Each row has a class, written as a number after it.
[ -25 -163  -20  169  221   30  -91   26   51  -84    5  104 -105  -51
  -19   40   -1  152  -20  -12   -4   53   -6   35  -13   49   51  -91
   -7  -21  -42 -170  164]	7
[ -59 -184 -162  -55 -133 -198  -39 -202  -28  -85  -41  275    6 -276
   63   -6 -100  -18  180  243   -9  -12  -48   25   80 -127  105  143
    0  -95  -15   51 -215]	5
[-299  -48  450 -200  -28  135 -298 -174  -35   35  -19 -315 -250  -55
 -224 -127   80 -183 -195 -196  245 -470  358 -104  143  105 -169   89
   -7   -6  480  -73  218]	2
[ -69  138   -4 -306   45  181 -163 -140   62   31 -113  149  176   73
  319 -177 -276  -50 -199  373 -149 -235   75   15   27  -14  -50   19
  -79   54  181  373   64]	4
[  62 -213  -52  118  234   26  -76  -69   71 -184 -106  321   -9 -154
  169   95  -78    4  -84  110   27   53   18  -25   88  -10  -85  -27
   19  -87  -56   61  111]	3
[ -71 -225  186 -154  238   53   -9   44   64  -98   -1   65   48 -110
   92   73  -29   41   27   83 -145  -24  -86   11  -13   34   16 -196
    6    7  121 -107   31]	5
[  17   50 -107 -407  -95  109  -91  128  -31  -35  -97  -77  107  -74
  105   34 -136   68   34  177 -145 -328   51   66 -149  -69   56 -114
   32  225   76  -42  -26]	4
[ 137   -1   13   80   -7 -340 -272   82 -211 -485 -372    2  516 -349
 -268 -237  178   -4  226 -273  139  164  317   18  176  -72  -44  -32
  -24  432  245  -18  151]	2
[ -52  318  176 -208 -193 -114  -79 -123  -73  -66 -222   41 -209    6
 -469 -249  152  -81 -123 -239  183   38  440  337 -218 -206  500  196
   57  287 -161  -81   22]	2
[-132  -22 -109   79  140   39   35  -87  -22  -58  157   56  -19 -165
  -26   10  101  196 -157   21  -89  128 -191  -76   -6  -82   -7   42
   49   94 -111  -32  -34]	1
[  -6  -20  -48 -338   99   43 -106  -11   22   30   10   29  -67  -46
  -18   40 -112 -160 -139   45   59 -188   91  159  -73   74   71   43
  -72 -160  -66   87  -15]	8
[ 325 -145 -189   -5  202 -110 -122 -198 -165 -238   47  211  404 -412
   86  -30   91   12   56  -72   83  345  -32   95  -12  -60  -15   21
  117  139 -160   67  112]	3
[  -3 -225   72   95  336   60  -53  -33   61   15  114   88  171  122
  -60   62  -27  182  -69  135    6   22  -83 -111   22    8   -2  143
  168   10 -146  105  -99]	2
[ -56 -230  188  214  -10 -404  163 -176  -94  -98  -71  414 -208 -367
 -328 -257   47  442  173   10  -62  233 -133  -92  -60 -203  159  183
  136   67   96 -305  -41]	5
[ 130 -267  105   35  231   81 -120   81   88  -91   87  148  175 -116
   15   76   14 -137 -121   90  -45   49  142   19   51   18    2  -99
   55  -37   86  -14  240]	6
[ 186 -114 -154  -17   20  -92   61  -60  -74 -105   61    5  249 -179
  170   98  -22  -40  193    1  -12  292   -6   63  -16   -3  -12   -2
  112  -14  -25   43   53]	7
[ 617  142   29 -441 -212    6   47   22 -185  196 -126 -440  -10  -70
  296   -2  161   64  199  -86   52 -113  272  128  -44  137  -48  -68
  189  -37  252  150  374]	0
[  52   41   -1  -82  -80  -54  -76   53 -221  184  -74 -232  354 -161
  146 -179 -162  248   95   74 -173 -177  -48   24 -118  -88  -28   93
  144   29  162  -15    2]	4
[  14 -103  -55 -134 -367  183  -16 -155   74  123  104  266  -71  176
  -21   96   -5 -443 -174  373  181   16  272   55  257 -136   -1  -13
  183 -248  101  128  215]	6
[ -55 -130  -36   36   91  -16   57  -50  -35  -16   90   66   54   -9
   36   95 -132   98  116   25  -37  155 -132  -30 -200   25   57  153
  163  -22 -157   15  -60]	8
[ 178   60  187 -518 -269  406  121 -199 -146   22  152   89  427 -264
 -129 -136  230 -899  -87 -194  -63  -51  243   43  169 -171  177 -306
   88  -67  311 -256  222]	5
[  57 -126 -262  139   93   61  -25 -121 -138 -113  119  159  148 -381
  230   45   14 -100   92   69  -56  329 -101   70  -50  -78  -44   -5
  159   77  -48  -55   99]	7
[ 147 -188   43  -38   78 -202  -11  -37  116   20  -37  356  127   75
  131   17 -326  -12  -67  225    1   45  -45   79   -3  -82  -27   48
   -1   22 -138  194    6]	7
[-167 -137   35  -31  135   83  -67  -73 -104  -23   40    7  114 -205
  -85   28  125   16   36  -76  -84   92  -91   62 -111  -53  109  -21
   79  154  -57 -125 -213]	1
[ -53 -196  144  -20  163  250 -211 -179  -90  -19  235  -38  676   57
  -93   16  -43 -183  -84   -2 -106 -107  -45  107  -87   -1  -50  -82
   74   -4   18  -49   85]	6
[-118  -21  228  228    5   76  -48 -116   78  133   92  155  105  253
 -175  -26 -126 -138 -107  -91  -47  -91   63  236 -174  -74  -21  -88
  -19  -72  -36 -346   -6]	7
[ 116  126  -31 -665  -61  348 -252 -170   16   94  -44  113  216   52
  177  -31 -145 -386  -86  271  116 -218  228   10 -140  -91   25  -51
   -4  -45  -43  197  116]	1
[ 176   34  402  -72 -264 -330  186 -333 -115  111   -7  128  344  -38
 -154 -183  -53   -9  -89 -293   95  271  -47  -25 -140 -326 -151   37
    6  -45   20  -56  134]	0
[  32   29  240   92  420   68  -54   71   89  235  216 -132   72  134
  -17    0   10  190 -218 -119  -11 -101 -148 -159 -161   78 -248  -14
  -24   11  -54  -87  -42]	4
[  83 -330 -100  -76 -235    6  -79  119 -225   35   83 -413  263 -135
   43  110   93   51   65 -270  -81 -155  -16   50  283  152   94 -133
  251  297  216  -87   77]	8
[ 298   -5   80   29  184 -117   25  -30 -130  -76   -9 -211  323 -232
  -51   99  333 -180 -151 -318 -134   66   49  277  -82 -141  -49  -86
   29  306 -107   74   53]	7
[  93  -65  -39  -71  130  112   11   -2 -143 -137   27  -44  332  -97
   44  -35  -35   79  164  -16 -106  154  -43   -3 -114  125  143  -19
  111   -2   16   47  193]	6
[ 125 -214   31  101  288   35 -263   57   75  -98  -71  135   63 -201
  109   -3   -2  114   21   96  -74 -132   81  -39   32   45    4  -41
   -8   50   32  -61  109]	1
[-289  171  178  448   57   48   16  -85  155  -18   34  162 -273  222
  -42  -68   40   46 -199   25  -90  -47 -134    4  -11  -79  -92  -51
 -104   36  -55  -83   25]	3
[-222 -253  -28  167  173   -7 -161   38   18 -210  -33  136   17 -143
  -54   10  -36  130   70   65  -53   -2  -27  -25   83   38  132  -36
   -4   26   49 -139   31]	5
[  20   -5  109  108  153  120  -83  -61  183   78  187  149  -89   88
   13   19   50 -144 -158  125   -2  -97   88   77  139   66  -76  -24
   11  -97   37  -62  -12]	1
[ -99 -156   68   49  191   66  -55   63  112  -85   41   67 -219 -112
   61   99  -24   16 -205   23  -36  -76  -12  -75   59   57  -72  -62
  -61  -23   35  -18  164]	1
[  65 -176  -35  -32  178  172  -27   -9   22  -20    3  122   21 -123
  108  113  -40   31  -27   27    9   -2   50   28  109   58  171  -31
  183  -96  -71 -105   41]	4
[   2  259  155 -105  121  150  201  -92  -67  132   24  -50   42  116
  -68   57  181 -123  -90    2   30  161  -16  103 -192  -82 -146  -24
  143 -181  -92    3   -9]	6
[ 153  -16  -72 -127  119  102 -295  -43  -44  -45 -241  122  372  -27
  131  -70 -147  -65  196  106   51 -191  183   75  -40    5  140   45
   40  -57  -90   70  -91]	3
[-185  152 -227 -723  -71   47  360 -121  -52 -329 -179   48  245   40
  194  -27 -212  282  -44   23  -54  201 -265 -271  192   85   -9 -203
 -147   -8  107  345  -73]	3
[ 135  -66 -212 -178  132  130   10   39  -58  -83   51   88   20 -108
   10   14    8  144   74  -47   23   51  -62 -111  -24  123  120  -19
   53  111  -51   -2    1]	0
[ -62   42  -45   94  145  106   32  -92 -142   76  172  -44  -18  -82
 -163   12  186   30 -103  -98   23  158  -57  -12 -203  -59  -97  142
  222   50  -87 -102   22]	8
[-463 -191   89  201   59   35 -326  304  141 -175 -244 -201   74  386
   49   65 -276  -35  302  273 -133 -172  163  -12  -25  229  256   71
 -172 -179  142  326   38]	8
[ -76 -289    8 -277  -18  125  -38 -151   45   36   69  214  379  -26
  151   73 -344  -36  164  205 -180 -190 -175 -112 -148  -58   95  -41
  -40  -72  -25  -31 -295]	4
[ -10  -69   41   85  171   12  -30  -36  -51  -37   55   40  194 -109
   25  -17   39  133  -24   39 -119   65 -132   -3  -41  -52  -48  -28
   84  155   -2   -8  -13]	4
[-246   39  -45   34   20  141 -141  -43  -19  -46   56  133   54  -25
 -136  -22   51 -133 -102   57   26   27   20  133   15  -91   87  -62
   39  126  -45 -124  -95]	4
[ 477  -63  300 -116  255  -59  -14   56  201  171 -299  119   25  352
  211   66 -228   41 -163   18    6 -288   84 -114 -119   -8  -35  -27
 -112  -89 -254  341  306]	7
[ 204  -43  -25 -266   41 -213   51   23  -51  -36   28  -91  243 -154
  156    6 -113  264  120   -5   28  196  -30   13  -17    3   27   80
  120   46   13  122  -35]	0
[ 241 -156  133  181  -78 -609   25 -123   65 -270  -81   82  477 -226
   75    6  122   97   78  276   36   63 -152 -216  640 -337 -370  110
  -12 -118  147  478   55]	0
[ 226 -150 -203  -96  122  -46  -33   -9 -131   -8   43   20  382 -257
  261   30  -53   -3   97   85  -60  102  -83   54  114   16 -168  -40
  149  103   77   80  -55]	7
[ -98    7 -138 -197 -242 -207 -135 -113  113  -39   60  405   66   19
  138   68 -554 -172  -72  279  321   57  -70   -8  -86 -166 -167   68
 -112 -227 -267   50   63]	6
[-121 -318   40   87  115   78  -10    1   34  -26   13   87   46   11
   13  141  -67  -27   44  -21  -93  -88  -40   -8   58  106   96  -66
   23  -68   25 -108 -110]	5
[  74  121  -22  114  239  179   43  -99  -67  -32   13   24  174  -81
  -95 -124  192  146   39 -122 -168  -80  -35  -21  -63   -3   81   32
  102  137  -37 -189 -175]	2
[  29   95   29  -46  182  121  -35   19  -72   31   25  -60   99  -28
  -19   11  132  -14  -65   45   -7   53  -22   33 -183 -126  -91   -3
  139  129 -110  -18   11]	2
[ -50  -78   12   28   81   -1   -1  -26  -56   34  -49  -79 -115   17
   90   55  -52  201 -163  -42  -13   15    6  -54 -118   98 -101   97
   58  122   32  194  116]	6
[  70   47  -87  -35  100  205   16 -111  -78   -5   96   76   89  -34
   75  -62   20    2 -120  166  -58  -10  -69  -42  -13  -54  -77   47
  161   39  -24   85  177]	2
[  33  101 -133 -102  306  285 -149   42 -101  -69   15  -26  280  -23
  -86  -61  121   52  -56   10  -35   47   67   12 -191  -44  201   55
  158  154 -187   33   29]	3
[ 320  312 -101 -160  108  -33   21 -103 -212  165   33 -587  259   94
  -72  -89  279  303 -369 -496   87  -29  209  146   32  230  -89   89
    5   32   20  220  181]	6
[-100 -304   69   -1  187   76 -179   32  156  -92   66  194  -96  -30
   51  124 -141   22  -29  127   61 -158  -46  -80  141   70   26  -55
  -23  -46    9  -34   10]	0
[  24  -74 -139  -99 -116  -64  188  -64 -228  -76   85  -64  263 -187
  108   79  -38  -49  273  -70  -41  359  -92  229  -47   91    2    2
  171  -40   99    9 -144]	0
[-255   -6  -22  -85  143  238   12 -145  -63  -17   31   46  178   58
  -71  -37    8   11   16  -40 -134   24  -69  -45 -170   27  140    2
    8   51  -15  -59 -201]	5
[-257  125  175 -155    9   63 -220 -159   17   54   24    8  148   53
  154 -178 -344   61  -24  196  -18 -269  -86  -44 -180  -84 -111   97
  -38  -21   65   32  -13]	3
[ -44 -154  -99   -4  -43  -67   39 -112 -163  -54  -52  -83  243 -142
  174  182 -145   30  223  -82   19  135  -89   57  -92   48  -38   76
  116  -64  -73   48 -170]	4
[  38 -169  -49  -23  430   29 -187  156  132 -181  -54  161  -27 -222
  128   95  -50  199  -48   14   -2  -11  -16  -26   56   66   68  -94
   62   64 -114 -166   41]	8
[ 330 -317   19 -385  335  339  174  -69 -176    4 -299  314  827   23
 -230 -226  -53  138  274  -33 -397   27  185 -138 -210  105  543   62
  100 -191   90   56 -238]	1
